Below are the code and all the weights of a small trained network. Each question names an input and a target symbol and asks about switching units off, where a switched-off unit gives its printed mean instead of its output.

import numpy as np


def w(rows, s, z=0):
    codes = np.array(rows[::2]) - 128.0
    scale = np.full(codes.shape[1], s)
    scale[-1] = z or s
    return codes * scale


def norm(h):
    return h / np.sqrt((h * h).mean(-1, keepdims=True) + 1e-5)


def f(y):
    return np.maximum(y, 0)


def softmax(a):
    e = np.exp(a - a.max(-1, keepdims=True))
    return e / e.sum(-1, keepdims=True)


def log_softmax(a):
    a = a - a.max(-1, keepdims=True)
    return a - np.log(np.exp(a).sum(-1, keepdims=True))


def net(x, mask):
    ids = ['βγζηλξψ'.index(c) for c in x.split()]
    T = len(ids)
    res = E[ids] + P[:T]
    r = norm(res)
    for j in range(2):
        rows = slice(2 * j, 2 * j + 2)
        q, k, v = (r @ M[0][rows].T for M in (Q, K, V))
        z = softmax(np.where(np.tri(T) > 0, q @ k.T / 2**0.5, -1e9)) @ v
        o = O[0][rows]
        res = res + np.where(mask[j], z, o[:, -1]) @ o[:, :-1]
    y = f(norm(res) @ A[0][:, :-1].T + A[0][:, -1])
    res = res + np.where(mask[2:14], y, B[0][:, -1]) @ B[0][:, :-1]
    return log_softmax(norm(res)[-1] @ U[:, :-1].T + U[:, -1])


Q, K, V, O, A, B = {}, {}, {}, {}, {}, {}
E = w([
[254,76,54,154],'β',
[234,59,119,120],'γ',
[159,65,85,134],'ζ',
[118,149,172,76],'η',
[135,105,165,79],'λ',
[83,167,160,127],'ξ',
[175,188,98,163],'ψ',
],0.022)
P = w([
[225,230,15,97],'0',
[196,220,10,3],'1',
[254,161,72,185],'2',
[167,188,38,31],'3',
[230,142,90,202],'4',
[141,160,61,44],'5',
[215,121,100,201],'6',
[119,136,80,49],'7',
[201,109,117,206],'8',
[103,110,102,59],'9',
[190,90,133,206],'10',
[87,92,134,66],'11',
[180,76,167,217],'12',
[71,77,161,74],'13',
],0.0091)
Q[0] = w([
[153,148,113,180],'head 1',
[104,90,35,185],'head 1',
[151,106,118,142],'head 2',
[89,129,49,254],'head 2',
],0.024)
K[0] = w([
[140,170,9,166],'head 1',
[208,145,17,103],'head 1',
[186,118,83,104],'head 2',
[148,184,54,142],'head 2',
],0.016)
V[0] = w([
[254,95,185,93],'head 1',
[137,138,62,102],'head 1',
[155,3,43,37],'head 2',
[70,88,14,164],'head 2',
],0.0075)
O[0] = w([
[139,95,158,8,253],'head 1',
[69,50,188,193,162],'head 1',
[111,156,254,117,194],'head 2',
[129,20,160,90,4],'head 2',
],0.0078,0.0051)
A[0] = w([
[130,110,93,73,84],'neuron 1',
[70,135,129,114,105],'neuron 2',
[129,151,132,84,129],'neuron 3',
[123,169,127,137,137],'neuron 4',
[184,126,130,211,255],'neuron 5',
[110,137,232,125,51],'neuron 6',
[197,86,148,254,65],'neuron 7',
[190,101,120,173,38],'neuron 8',
[114,65,188,152,238],'neuron 9',
[163,91,151,99,91],'neuron 10',
[134,153,104,122,68],'neuron 11',
[150,133,118,159,34],'neuron 12',
],0.02,0.0061)
B[0] = w([
[147,82,173,162,195],'neuron 1',
[112,75,101,96,155],'neuron 2',
[124,106,93,167,253],'neuron 3',
[98,77,127,133,206],'neuron 4',
[169,26,176,144,252],'neuron 5',
[110,158,151,168,187],'neuron 6',
[230,144,5,141,222],'neuron 7',
[202,151,98,63,188],'neuron 8',
[62,113,70,108,240],'neuron 9',
[84,197,180,146,230],'neuron 10',
[106,129,106,120,163],'neuron 11',
[158,116,127,92,138],'neuron 12',
],0.016,0.0072)
U = w([
[129,135,172,108,78],'β',
[82,97,166,156,53],'γ',
[99,120,125,36,88],'ζ',
[105,187,58,163,192],'η',
[124,216,146,161,254],'λ',
[122,85,134,252,81],'ξ',
[141,160,129,167,211],'ψ',
],0.017,0.0063)

Each question gives the input, a string of symbols that net reads in full, and the target symbol t.
The units are the heads (2 rows each of Q, K, V and O) and the neurons (one row each of A and B). Each row of codes is followed by its name. A weight is (code - 128) times the scale printed after its matrix; where a second scale follows, it is the last column's (O, A, B and U).
mask holds one flag per unit, heads first, then neurons. A switched-off unit (its flag False) gives its mean, the last column of its rows in O or B, instead of its output. The means were averaged over made-up inputs and are rounded, as every weight is.
A unit's drop is (log p(t) with every unit on - log p(t) with that unit switched off) / (log p(t) with every unit on - log p(t) with every unit switched off).
The circuit of an input: a set's keep is (log p(t) with only the set's units on - log p(t) with every unit switched off) / (log p(t) with every unit on - log p(t) with every unit switched off). Starting from the 12 units with the biggest drops (on a tie, the unit counted first), units are removed one at a time, each time the one whose removal leaves the highest keep (on an exact tie, the one counted first), for as long as the keep stays at least 0.8.
circuit, biggest first: the units of the circuit, biggest drop first
most important unit: the unit with the biggest drop
k most important neurons: the k neurons with the biggest drops, biggest first
heads that matter: for each layer, one digit per head in row order, 1 if its drop is at least 0.15 and else 0, layers parted by /
drop when u is switched off: that unit's drop, to one decimal
input ζ β η λ λ η, target λ: heads that matter	01
input γ γ λ η η, target λ: heads that matter	10
input β λ ζ η η, target η: heads that matter	11
input ζ η ψ λ, target λ: heads that matter	01
input η η ζ ζ, target γ: circuit, biggest first	[head 2; neuron 7; neuron 10]
input λ β λ λ η η ζ ζ ξ ξ η η ζ, target η: heads that matter	00
input ξ η η λ ξ η η ζ η ξ ψ γ, target β: most important unit	neuron 10
input ξ η β ψ, target ξ: heads that matter	00
input η ζ ξ η η η ξ λ η ζ η ξ η γ, target β: 2 most important neurons	[neuron 7; neuron 10]
input η γ γ η η η η ψ ζ, target η: heads that matter	10
input λ β η λ η β η η ζ η ξ ξ, target η: heads that matter	11
input η η η ζ λ ξ ζ η η ψ, target ξ: heads that matter	00
input ψ η γ λ η β λ, target λ: drop when neuron 5 is switched off	0.2
input β η γ β ψ ζ, target γ: drop when neuron 8 is switched off	0.2
input ζ η η ζ γ η ξ η, target η: drop when head 1 is switched off	0.7
